Below are the code and all the weights of a small trained network. Each question names an input and a class and asks about switching units off, where a switched-off unit gives its printed mean instead of its output.

import numpy as np


def w(rows, s, z=0):
    codes = np.array(rows[::2]) - 128.0
    scale = np.full(codes.shape[1], s)
    scale[-1] = z or s
    return codes * scale


def norm(h):
    return h / np.sqrt((h * h).mean(-1, keepdims=True) + 1e-5)


def f(y):
    return np.maximum(y, 0)


def log_softmax(a):
    a = a - a.max(-1, keepdims=True)
    return a - np.log(np.exp(a).sum(-1, keepdims=True))


def net(x, mask):
    res = np.array(x, float).reshape(1, 5) / 4 @ E
    u = 0
    for l in range(3):
        y = f(norm(res) @ A[l][:, :-1].T + A[l][:, -1])
        res = res + np.where(mask[u : u + 5], y, B[l][:, -1]) @ B[l][:, :-1]
        u += 5
    return log_softmax(norm(res)[-1] @ U[:, :-1].T + U[:, -1])


A, B = {}, {}
E = w([
[88,140,21,46],'x0',
[169,110,158,71],'x1',
[28,128,113,151],'x2',
[42,117,205,88],'x3',
[120,7,120,58],'x4',
],0.0011)
A[0] = w([
[100,95,128,48,203],'L0N1',
[17,159,78,102,1],'L0N2',
[143,208,150,229,138],'L0N3',
[168,123,4,97,166],'L0N4',
[113,178,123,228,142],'L0N5',
],0.0032,0.00082)
B[0] = w([
[162,109,140,201,219],'L0N1',
[40,76,83,103,194],'L0N2',
[169,91,174,201,253],'L0N3',
[181,200,212,95,244],'L0N4',
[188,37,134,254,225],'L0N5',
],0.0032,0.0018)
A[1] = w([
[182,170,185,104,92],'L1N1',
[4,109,46,148,107],'L1N2',
[128,77,189,240,202],'L1N3',
[171,97,185,65,192],'L1N4',
[70,70,199,168,253],'L1N5',
],0.0028,0.0007)
B[1] = w([
[94,156,52,128,181],'L1N1',
[47,153,3,97,178],'L1N2',
[124,55,120,53,255],'L1N3',
[92,202,166,179,194],'L1N4',
[138,221,103,62,224],'L1N5',
],0.0028,0.0026)
A[2] = w([
[4,169,59,125,201],'L2N1',
[94,157,201,134,88],'L2N2',
[190,108,120,132,253],'L2N3',
[120,170,132,211,175],'L2N4',
[155,107,174,139,122],'L2N5',
],0.0045,0.00065)
B[2] = w([
[94,32,35,133,254],'L2N1',
[112,84,174,65,181],'L2N2',
[127,120,115,232,234],'L2N3',
[178,2,187,151,204],'L2N4',
[55,108,116,129,208],'L2N5',
],0.003,0.0022)
U = w([
[26,66,3,94,162],'0',
[191,76,162,228,178],'1',
[89,206,116,117,2],'2',
[197,254,85,86,122],'3',
[72,111,212,24,139],'4',
],0.009,0.0073)

Each question gives the input, the list of numbers given to net, and the class t.
The units are the neurons (one row each of A and B). Each row of codes is followed by its name. A weight is (code - 128) times the scale printed after its matrix; where a second scale follows, it is the last column's (A, B and U).
mask holds one flag per neuron, layer by layer. A switched-off neuron (its flag False) gives its mean, the last column of its row in B, instead of its output. The means were averaged over made-up inputs and are rounded, as every weight is.
A unit's drop is (log p(t) with every unit on - log p(t) with that unit switched off) / (log p(t) with every unit on - log p(t) with every unit switched off).
The circuit of an input: a set's keep is (log p(t) with only the set's units on - log p(t) with every unit switched off) / (log p(t) with every unit on - log p(t) with every unit switched off). Starting from the 12 units with the biggest drops (on a tie, the unit counted first), units are removed one at a time, each time the one whose removal leaves the highest keep (on an exact tie, the one counted first), for as long as the keep stays at least 0.8.
circuit, biggest first: the units of the circuit, biggest drop first
most important unit: the unit with the biggest drop
top k neurons: the k neurons with the biggest drops, biggest first
k most important neurons of layer l: the k neurons of layer l with the biggest drops, biggest first
drop of u: that unit's drop, to one decimal
input [-7,3,-5,2,5], class 4: top 3 neurons	[L0N5; L0N3; L1N4]
input [7,7,4,-4,-5], class 3: circuit, biggest first	[L0N4]
input [-8,2,-1,7,-3], class 4: circuit, biggest first	[L2N2; L2N3]
input [3,2,4,-8,4], class 3: top 2 neurons	[L0N4; L0N5]
input [-8,2,-1,3,7], class 4: 2 most important neurons of layer 1	[L1N5; L1N4]
input [-8,-4,1,7,2], class 4: 2 most important neurons of layer 1	[L1N5; L1N3]
input [8,7,-5,-2,8], class 3: 4 most important neurons of layer 0	[L0N4; L0N5; L0N3; L0N2]
input [7,4,-1,-3,6], class 3: top 2 neurons	[L0N4; L0N5]
input [-8,-4,-3,7,2], class 4: 2 most important neurons of layer 1	[L1N5; L1N3]
input [-7,7,-1,1,-1], class 4: 2 most important neurons of layer 0	[L0N5; L0N1]
input [-7,4,-3,5,-3], class 4: 2 most important neurons of layer 0	[L0N1; L0N5]
input [-7,-2,-7,7,6], class 4: 2 most important neurons of layer 0	[L0N5; L0N3]
input [2,8,7,-8,5], class 1: top 2 neurons	[L1N5; L0N1]
input [-5,-4,-2,1,3], class 4: most important unit	L0N1
input [6,-6,1,-8,-7], class 1: drop of L2N4	0.1
input [-6,2,4,2,7], class 4: drop of L0N5	0.2
input [5,5,-1,-6,-2], class 3: drop of L1N1	0.0
